Table B holds the same points as the rows below and some others, measured another way and shuffled. Each row below is followed by which row of B it is.
B:
-245	-214	22	-19	-233	31	-226	250	-76	-192	-263	-401	136	153	100	79	-140	26	-21	-159	-343	215	163	-4	192	80	-72	-275	125	109	-346	685	40	9	217	-77	405	14	98	75	-55
-10	-69	-52	178	-104	-43	25	-5	15	55	-4	32	121	1	-95	116	9	-136	25	64	-222	40	85	92	-136	54	97	-70	15	-74	-85	-15	46	-72	168	-97	29	-4	97	-52	85
48	-127	-21	216	-214	-23	-32	-10	117	-23	-25	-82	50	115	-73	169	-26	-86	63	74	-219	57	-17	89	-61	-3	122	-154	-4	-18	48	119	33	-28	164	-107	249	-14	67	-7	163
-237	178	84	-614	288	86	152	72	-94	199	-249	-56	-175	162	54	-29	82	-38	-135	-144	204	186	-77	-373	-15	1	-269	79	114	90	-105	-200	58	99	-63	215	-367	-239	-210	212	-69
-294	571	37	-122	-155	152	97	44	197	29	-480	-97	15	-119	-23	256	-38	-38	-89	71	-190	116	-133	-287	-27	-270	9	60	-99	-217	38	104	54	-505	110	130	237	-41	42	128	135
-17	-223	62	-69	267	10	220	-284	82	350	351	256	-216	46	-160	-120	289	-139	-196	180	39	-219	104	146	-116	129	-27	290	43	30	125	-571	47	47	72	-134	-645	-24	-45	84	25
347	-526	-119	191	68	26	-41	-41	-6	-32	306	80	194	300	-183	217	53	-162	-54	56	-160	6	83	214	-67	123	200	-111	113	172	-49	-1	45	304	66	-86	82	-54	66	-69	83
-433	-24	128	89	-310	109	-161	54	189	-103	-240	-364	-59	-42	71	24	-34	74	-167	45	-456	-15	190	75	264	-43	-42	-20	-3	-41	-133	600	46	-386	292	-193	321	172	176	169	10
492	-219	-199	-76	170	85	31	119	-86	-94	25	95	328	409	-180	442	-53	-200	24	-63	33	252	-167	-127	-184	-31	185	-217	124	189	-48	-63	43	398	-101	223	250	-269	-55	-82	121
-557	271	150	-273	51	80	130	-59	61	250	-214	-51	-201	-203	40	-157	146	-13	-236	45	-146	-56	159	-103	47	3	-205	273	2	-138	-133	-72	59	-399	180	-58	-401	39	17	197	-79
-281	212	11	-318	-101	130	-94	302	-69	-151	-532	-338	144	123	105	206	-156	12	-62	-199	-175	329	-17	-311	125	-93	-122	-183	91	38	-298	522	54	-105	89	177	383	-123	1	132	-36
185	-303	-148	-439	327	49	-27	299	-373	-57	-97	-45	314	406	-20	199	-65	-144	-35	-306	99	380	33	-226	-75	166	-89	-235	285	295	-438	100	56	549	-85	266	-37	-308	-116	-15	-144
82	74	-112	-282	419	-34	304	-60	-210	348	93	404	105	12	-170	39	178	-261	-51	-3	188	72	24	-117	-379	125	-30	168	102	-31	-131	-727	64	159	-42	146	-676	-234	-117	-63	-37
79	-516	-12	-732	440	-7	-26	273	-418	34	-20	-191	-20	582	102	-65	2	-58	-37	-415	333	382	12	-296	45	294	-339	-250	359	479	-379	30	43	838	-139	249	-326	-388	-304	155	-215
-274	-84	126	-281	162	8	128	-108	17	266	39	-17	-281	59	9	-191	175	-32	-161	20	39	-50	85	-41	16	115	-200	158	70	43	-10	-235	42	12	100	-71	-490	-56	-103	181	-44
45	276	-97	-267	204	93	185	64	-65	122	-208	168	169	64	-118	268	27	-178	-60	-27	54	181	-109	-275	-222	-91	25	45	49	-43	-86	-279	66	-27	-42	246	-119	-221	-63	-6	53
-233	37	133	-96	-212	81	-59	23	221	-32	-234	-314	-211	162	60	78	-32	56	-57	21	-150	81	-89	-116	166	-101	-75	-98	-11	31	98	319	30	-134	126	-41	281	-18	-29	218	129
77	-370	28	182	-316	-159	-130	54	46	-65	0	-271	-91	298	32	40	-91	-28	218	-36	-110	150	-58	90	-4	117	1	-392	58	113	63	242	9	283	167	-158	309	-78	-25	30	172
211	-387	81	-186	134	5	83	-153	149	140	233	-56	-332	448	-68	23	129	-38	-31	46	194	-8	-182	-30	10	53	-65	-63	77	246	307	-257	19	415	-55	-8	-156	-184	-212	180	165
108	531	-218	-14	64	106	194	105	-50	52	-342	284	449	-120	-200	473	-48	-251	12	45	-131	214	-115	-249	-363	-201	212	19	-37	-237	-144	-243	71	-278	19	264	126	-172	81	-151	114
2	-5	12	-18	-68	62	29	-16	130	15	-91	-72	-27	150	-65	178	14	-64	-39	54	-107	64	-78	-63	-16	-68	41	-57	3	16	76	38	37	-30	78	11	145	-72	-2	73	136
266	202	-218	-119	217	46	189	93	-145	87	-123	295	375	79	-199	380	2	-265	15	-28	35	226	-104	-199	-357	-56	157	-34	62	-51	-147	-350	65	84	-54	264	-52	-253	-15	-144	73
-30	149	24	139	-245	18	40	-52	239	26	-158	-84	-66	48	-67	198	-21	-57	57	134	-157	44	-148	-44	-68	-144	93	-96	-84	-106	203	31	32	-202	134	-42	275	-34	24	66	234
-54	564	-134	25	-77	106	142	94	40	26	-407	139	329	-167	-135	401	-61	-186	-8	61	-211	182	-93	-230	-257	-227	164	16	-80	-272	-104	-75	71	-415	89	178	222	-96	107	-79	127
-355	-357	186	68	-304	-28	-179	-1	154	-41	-28	-430	-280	139	124	-167	-2	103	-57	-2	-287	-23	155	154	282	115	-144	-141	51	101	-18	488	18	-39	279	-293	164	113	51	208	28
-475	227	231	-106	-43	80	170	-270	321	307	-51	-37	-452	-156	-6	-168	217	27	-233	229	-117	-236	35	-5	82	-85	-141	331	-100	-155	247	-225	46	-465	182	-168	-374	108	-13	271	90
8	105	-30	1	-157	53	-20	98	89	-68	-245	-128	95	131	-35	275	-87	-74	37	-8	-142	184	-116	-139	-45	-115	70	-175	2	-21	2	183	38	-64	81	71	348	-105	17	37	147
-586	-76	189	-491	188	71	25	40	-97	201	-130	-206	-260	0	135	-311	138	48	-284	-119	-70	5	269	-93	203	177	-365	183	149	94	-306	106	56	-71	149	-70	-504	2	-59	262	-235
-37	33	-19	210	-75	14	102	-134	142	136	54	125	41	-75	-146	117	94	-138	-56	186	-219	-99	58	120	-143	-26	134	93	-49	-135	65	-182	48	-232	168	-120	-70	40	107	-20	132
-326	215	-154	-380	438	-17	220	188	-513	292	-175	346	418	-276	-65	-61	112	-269	-166	-183	-59	175	386	-139	-329	255	-143	216	200	-133	-732	-383	91	-88	99	134	-774	-128	58	-141	-339
-37	-105	-92	-245	200	-40	62	151	-278	96	-81	59	206	113	-31	45	10	-163	-11	-163	-1	214	126	-100	-161	178	-80	-75	175	76	-361	-104	58	219	52	92	-262	-173	-40	-38	-112
-497	273	261	44	-393	13	32	-154	417	124	-267	-320	-492	-86	91	-103	49	102	-30	179	-197	-98	-94	-45	154	-154	-130	39	-164	-168	331	150	16	-472	251	-205	126	94	-4	281	215
218	-393	-64	-539	440	46	63	136	-274	72	74	6	48	494	-31	82	51	-113	-80	-238	262	258	-40	-219	-46	181	-161	-122	266	362	-213	-163	43	652	-148	236	-286	-337	-230	84	-95
-271	-46	30	-351	192	102	29	103	-133	93	-131	-70	34	67	25	-19	64	-50	-214	-118	-88	104	175	-122	59	95	-162	79	149	77	-315	82	63	0	85	49	-246	-69	-11	120	-149
-345	151	141	152	-313	-68	49	-124	243	146	-141	-139	-269	-121	28	-81	52	0	39	151	-201	-69	-1	50	-22	-29	-56	8	-102	-177	168	5	25	-341	258	-219	-6	77	36	126	168
-304	386	27	-40	-229	159	-33	130	165	-96	-477	-221	101	-67	14	262	-102	-12	-89	17	-315	144	-43	-198	70	-218	27	-39	-54	-144	-96	390	55	-446	163	68	430	7	110	105	92
12	455	-178	-44	82	47	196	85	-100	116	-287	277	376	-150	-161	326	-12	-255	4	30	-108	180	-27	-201	-350	-110	136	43	-11	-229	-195	-280	75	-257	59	193	-49	-144	74	-135	59
418	329	-279	375	-23	-80	272	-92	28	170	-4	509	404	-107	-335	461	22	-372	199	215	-60	82	-181	-4	-601	-122	396	-36	-98	-300	127	-651	57	-138	41	95	15	-164	84	-301	286
7	16	-129	59	-30	90	-38	156	-74	-91	-169	-7	371	31	-100	297	-63	-141	-71	-35	-296	155	108	-21	-76	-17	144	-85	77	-29	-289	235	61	-102	128	56	249	-38	152	-73	5
-203	-56	35	-87	43	73	27	3	8	82	-60	-35	22	2	-33	21	69	-62	-172	18	-191	-1	154	11	27	48	-40	85	63	3	-166	61	59	-127	143	-57	-135	7	61	81	-39
-2	218	-127	-198	178	184	94	130	-83	5	-237	113	335	31	-124	335	-5	-160	-171	-36	-149	168	24	-203	-111	-97	84	62	69	-34	-256	3	71	-135	17	218	52	-129	67	-21	-23
-88	-234	2	-453	200	45	-44	224	-231	-12	-153	-188	54	310	65	25	-26	-41	-83	-257	44	275	62	-207	80	142	-203	-156	229	247	-341	189	48	351	0	144	-82	-212	-120	118	-138
201	21	-209	-299	396	51	177	142	-320	124	-52	293	389	133	-162	251	43	-263	-59	-131	83	242	35	-194	-303	85	43	7	172	53	-342	-353	74	250	-76	262	-302	-271	-44	-122	-84
-401	100	101	-89	-88	77	7	11	83	75	-198	-153	-77	-90	26	-32	44	-3	-166	23	-258	-4	145	-28	91	-4	-98	91	12	-78	-143	189	52	-310	204	-91	-45	56	72	145	-24
176	-420	49	-46	-1	3	-23	-67	125	23	169	-136	-191	398	-50	75	53	-29	-6	25	25	36	-103	29	51	59	-7	-159	80	220	179	4	16	338	23	-45	61	-121	-105	124	141
-752	-103	249	-403	-66	33	-133	147	-67	53	-297	-474	-285	4	245	-340	20	142	-214	-189	-213	79	298	-80	345	180	-416	12	147	97	-372	525	39	-137	257	-145	-194	63	-5	309	-226
143	166	-49	158	-99	-62	174	-116	149	156	-29	165	-1	34	-151	207	44	-170	125	162	-12	32	-176	-33	-278	-90	143	-55	-80	-139	229	-366	35	-78	73	2	5	-118	-22	-42	251
-123	-117	9	-84	-104	24	-86	141	-28	-63	-179	-223	54	160	35	91	-67	-31	-15	-96	-162	173	40	-62	64	46	-54	-177	87	83	-171	313	39	58	124	-10	192	-66	9	73	11
-71	136	-170	-527	577	154	214	163	-396	201	-126	321	395	-12	-124	140	113	-243	-268	-168	41	199	192	-239	-226	116	-77	230	214	39	-547	-349	90	77	-59	296	-570	-218	-21	-58	-257
74	-29	-21	179	56	45	181	-247	202	219	207	252	-34	-27	-215	113	186	-158	-126	260	-131	-185	21	138	-167	-35	166	212	-53	-109	186	-402	48	-177	106	-113	-238	21	66	-4	152
-45	-230	24	44	-221	1	-147	122	53	-126	-134	-305	9	241	36	128	-95	-4	47	-59	-213	159	0	3	109	27	-6	-269	68	108	-72	420	29	100	157	-70	378	-41	26	79	87
32	-184	-46	313	-160	31	-35	-63	129	-11	87	6	133	27	-132	170	32	-112	-59	140	-342	-55	122	208	-41	14	191	-22	-4	-49	-26	121	47	-136	206	-175	177	83	167	-40	113
139	-75	-153	-19	101	9	54	101	-144	30	-42	118	306	115	-123	232	-13	-196	11	-54	-91	176	45	-39	-207	64	101	-98	102	22	-223	-90	53	131	52	82	-9	-142	31	-100	16
-450	302	74	-432	253	19	230	-13	-137	340	-203	115	-121	-171	12	-171	157	-95	-167	-38	49	41	132	-208	-126	79	-253	252	63	-117	-220	-364	62	-196	87	52	-653	-92	-79	120	-141
88	523	-114	-351	309	53	354	0	-80	278	-236	360	125	-12	-164	267	90	-240	-2	16	225	187	-221	-383	-410	-140	9	133	-2	-147	25	-679	68	-60	-109	334	-348	-308	-147	-24	94
248	-306	30	271	-221	-137	26	-167	233	80	191	-52	-219	283	-96	92	38	-78	182	149	-3	-8	-187	126	-119	28	102	-221	-39	56	382	-173	5	231	100	-166	137	-84	-74	31	302
-264	-87	81	-330	169	132	34	21	-12	96	-78	-106	-87	104	17	-42	100	-13	-247	-49	-84	23	132	-90	126	58	-155	122	118	104	-178	77	56	-26	82	16	-232	-39	-23	176	-104
-419	292	111	33	-243	108	4	-12	235	35	-308	-189	-96	-152	24	62	6	15	-131	113	-322	-17	51	-58	95	-138	-24	82	-80	-182	4	256	41	-511	232	-97	169	101	115	156	85
-498	-16	207	197	-367	13	-84	-108	300	50	-107	-297	-292	-122	66	-142	61	77	-116	154	-404	-151	173	170	210	-12	-66	58	-72	-123	66	352	31	-446	341	-334	102	212	139	196	84
-188	436	-48	-117	-122	109	37	169	39	-55	-471	-90	208	-50	-20	304	-100	-82	-29	-33	-208	229	-71	-265	-69	-191	43	-75	-18	-152	-152	199	57	-327	99	158	322	-93	68	34	79
-220	-8	153	-200	131	-81	226	-228	84	386	108	91	-410	13	-25	-237	229	-64	-66	110	138	-114	3	-21	-110	99	-188	186	11	-31	174	-528	39	0	82	-107	-623	-72	-152	168	47
216	-2	-259	-145	293	-73	152	176	-395	123	-54	321	472	69	-162	224	-1	-312	81	-145	44	289	78	-116	-411	161	68	-107	172	0	-418	-368	64	280	-6	198	-285	-266	-9	-224	-77
481	-240	-164	15	94	-35	69	38	-55	-1	105	128	193	381	-177	342	-24	-208	125	-18	95	205	-196	-62	-242	15	166	-249	90	145	64	-228	38	428	-63	135	143	-263	-96	-93	186
76	505	-226	-24	-13	96	114	219	-92	-47	-445	154	508	-72	-143	503	-132	-229	52	-36	-169	315	-105	-284	-309	-196	203	-100	-5	-193	-236	-17	73	-246	32	284	309	-183	95	-152	91
295	20	-150	63	-57	73	14	94	44	-101	-137	19	271	231	-145	440	-94	-155	67	9	-110	215	-175	-120	-153	-125	205	-206	25	30	21	62	43	87	7	151	405	-169	18	-70	189
150	-486	40	150	-167	-143	-71	-48	73	18	182	-173	-167	343	-22	0	8	-47	139	12	-32	49	-53	143	-14	147	3	-282	67	168	144	47	7	364	117	-180	108	-83	-64	54	162
124	-414	-40	-7	151	-137	80	-65	-138	200	265	127	-16	183	-89	-70	120	-164	37	-10	45	24	104	128	-185	255	-28	-66	135	114	-82	-325	36	360	84	-104	-401	-117	-60	-40	4
-310	-38	72	-270	136	16	66	25	-94	173	-81	-43	-74	10	29	-119	101	-58	-147	-63	-66	40	172	-57	1	132	-181	97	108	27	-229	-48	48	-20	125	-32	-363	-45	-23	108	-110
-327	-102	106	5	-113	-31	-4	-38	56	117	-35	-139	-151	-34	31	-134	75	-13	-81	37	-211	-38	171	87	54	107	-109	25	38	-34	-86	97	38	-142	231	-189	-150	61	46	112	-9
-383	-230	152	-495	230	134	-20	59	-69	104	-69	-229	-212	175	103	-180	116	50	-304	-134	-36	31	194	-107	252	143	-301	122	176	215	-251	189	50	91	80	1	-335	-43	-80	273	-189
-334	510	83	69	-109	36	237	-209	262	287	-179	155	-158	-302	-98	40	142	-106	-91	256	-162	-136	-29	-58	-176	-165	31	271	-167	-339	187	-360	59	-599	187	-81	-236	55	64	81	163
-102	-105	100	164	-72	-17	114	-254	252	220	185	63	-249	-10	-105	-47	177	-65	-85	235	-135	-203	33	166	-51	19	31	138	-59	-78	240	-266	37	-168	172	-221	-225	68	28	91	163
Rows of B count from 0, top down.

-93	7	-327	333	182	205	-3	147	60	555	-139	-309	-232	155	-425	-229	-136	248	38	151	6	22	-142	-54	-67	-193	186	-84	-159	57	187	134	-430	246 : 65
207	-160	60	-141	9	-75	-368	-62	-120	-285	-314	173	-112	460	156	-25	374	16	-10	-203	424	212	121	220	105	-65	-172	245	329	-24	179	-211	92	-484 : 9
-321	-272	-143	-278	88	170	-254	-86	-492	92	-26	465	139	410	172	16	820	-572	-109	85	52	248	-92	200	381	-53	50	241	346	171	342	38	-561	46 : 56
-221	352	-52	151	67	-111	160	171	168	205	-244	-242	207	-182	-378	-115	-546	486	-47	-274	-319	-192	-305	-70	65	277	116	-274	-256	-51	-200	275	40	84 : 16
214	-68	-130	-59	112	123	-476	43	-58	1	-603	182	-231	722	28	-116	323	218	-227	-214	499	198	141	174	174	-25	-75	248	295	66	416	-43	-164	-345 : 58
-411	51	3	396	201	70	86	105	150	103	-246	-402	-5	127	-480	-289	-191	234	258	80	411	-161	0	17	-232	83	-271	2	-285	-34	-93	70	-50	195 : 5
-46	-223	-48	139	114	93	-250	2	-84	-40	-200	-74	-243	444	-102	-140	411	-95	158	93	621	115	102	157	-56	-159	-239	270	164	6	234	-193	-157	-175 : 28
90	-114	183	-245	-143	-312	-134	-85	-207	-401	123	149	77	-48	223	169	365	-239	152	-230	32	112	-182	167	184	5	-113	120	312	-107	-79	-277	230	-537 : 29
-109	67	99	12	-65	-253	111	18	-30	-125	134	-152	134	-277	-97	37	-84	21	205	-155	-153	-64	-282	41	41	60	-33	-93	-24	-110	-233	-79	174	-191 : 40
-54	298	70	21	23	-196	-5	113	148	-71	-364	-108	186	-10	-188	-67	-383	477	-78	-402	-94	-117	-183	21	101	292	-20	-147	-90	-73	-159	138	232	-199 : 43
12	-46	35	-128	42	-44	-282	-3	-117	-169	-342	178	18	389	66	-37	292	44	-80	-218	282	116	12	166	182	75	-115	167	234	14	159	-55	-10	-315 : 57
-93	11	177	-3	-107	-339	136	-16	-54	-238	269	-171	131	-375	-50	95	-28	-84	312	-142	-143	-63	-305	51	17	36	-77	-75	13	-161	-298	-176	268	-280 : 63
-248	155	87	254	90	-61	-81	164	174	-98	-356	-279	-99	165	-319	-117	-33	240	131	-186	531	-256	-132	33	-14	268	-344	82	-83	-90	-19	-35	108	-197 : 25
199	47	-40	-41	-40	-160	-93	29	-5	-14	-91	-46	-35	21	-26	1	-85	214	5	-220	-126	84	-161	62	86	-57	108	-46	98	-64	-18	-60	88	-304 : 33
-53	188	-89	290	87	-51	65	153	205	216	-205	-386	-74	-47	-398	-167	-419	451	89	-124	-4	-127	-179	-50	-97	40	28	-155	-221	-63	-88	95	29	-10 : 2
-53	112	-4	51	43	-91	-51	73	43	10	-218	-98	47	72	-158	-73	-117	249	4	-200	16	-31	-141	50	67	105	-12	-48	-15	-34	-32	40	47	-143 : 39
-80	-109	-71	334	98	44	-109	104	77	87	-90	-353	-353	198	-304	-138	187	26	272	109	566	-76	-80	35	-142	-132	-226	153	-6	-71	127	-196	-108	-141 : 60
47	-138	-39	-18	-27	-113	-22	-47	-154	5	161	-52	-23	-50	-11	-2	144	-97	176	7	-93	148	-136	93	17	-196	70	12	104	-46	-17	-141	-42	-165 : 3
80	-110	-223	352	80	79	-78	126	66	329	37	-397	-464	93	-331	-115	100	76	228	165	296	-14	-174	-17	-133	-298	8	54	-25	-45	195	-177	-245	-87 : 66
35	-367	-317	-5	70	135	-34	-117	-338	390	326	32	-107	90	-17	-87	359	-319	143	341	-273	382	-59	89	-7	-543	317	32	133	92	203	-66	-507	173 : 32
231	-41	-158	-485	28	37	-412	-76	-317	16	-480	614	201	583	318	6	300	120	-485	-356	-264	417	55	218	461	10	300	84	420	157	336	170	-232	-262 : 45
-671	-278	157	32	31	-81	177	-112	-356	-177	462	-29	240	-212	-69	2	582	-728	496	299	157	-28	-204	137	-7	-30	-288	143	20	-33	-180	-170	-167	142 : 54
-187	379	242	127	-55	-386	221	121	246	-229	-124	-340	275	-408	-296	-19	-591	455	180	-410	-165	-300	-324	-29	-25	380	-145	-255	-253	-192	-467	62	496	-219 : 4
-60	-10	-238	-72	112	108	-93	14	-166	318	-197	132	118	241	-84	-122	17	126	-179	-47	-285	203	-73	70	172	-85	277	-65	49	112	161	210	-354	140 : 50
-362	-2	25	352	133	-10	143	65	81	62	-9	-413	0	-49	-409	-202	-121	85	345	120	276	-133	-93	13	-218	-4	-217	-17	-240	-63	-153	-18	-15	141 : 46
-176	-109	-297	228	208	233	7	33	-78	477	-108	-167	-60	243	-329	-277	-43	116	52	227	-33	149	4	22	-94	-249	174	-32	-128	102	156	157	-447	354 : 44
-72	-212	-23	58	-50	-139	70	-38	-186	8	401	-154	-87	-221	-55	48	284	-328	354	143	-51	69	-261	63	-25	-250	2	32	84	-84	-62	-241	-81	-140 : 42
-157	101	174	-7	-128	-369	205	19	-30	-208	298	-191	196	-489	-91	107	-113	-56	286	-183	-277	-134	-405	19	55	109	-44	-144	-45	-164	-360	-119	280	-238 : 48
-175	-167	-303	414	188	227	35	86	-4	514	55	-388	-303	131	-433	-247	54	19	243	349	185	45	-85	-26	-202	-340	68	14	-158	41	178	4	-464	294 : 18
-59	-77	178	1	-67	-257	-25	-18	-71	-308	115	-102	11	-111	-3	60	201	-143	295	-113	197	-27	-172	115	0	3	-219	88	118	-130	-150	-258	223	-367 : 23
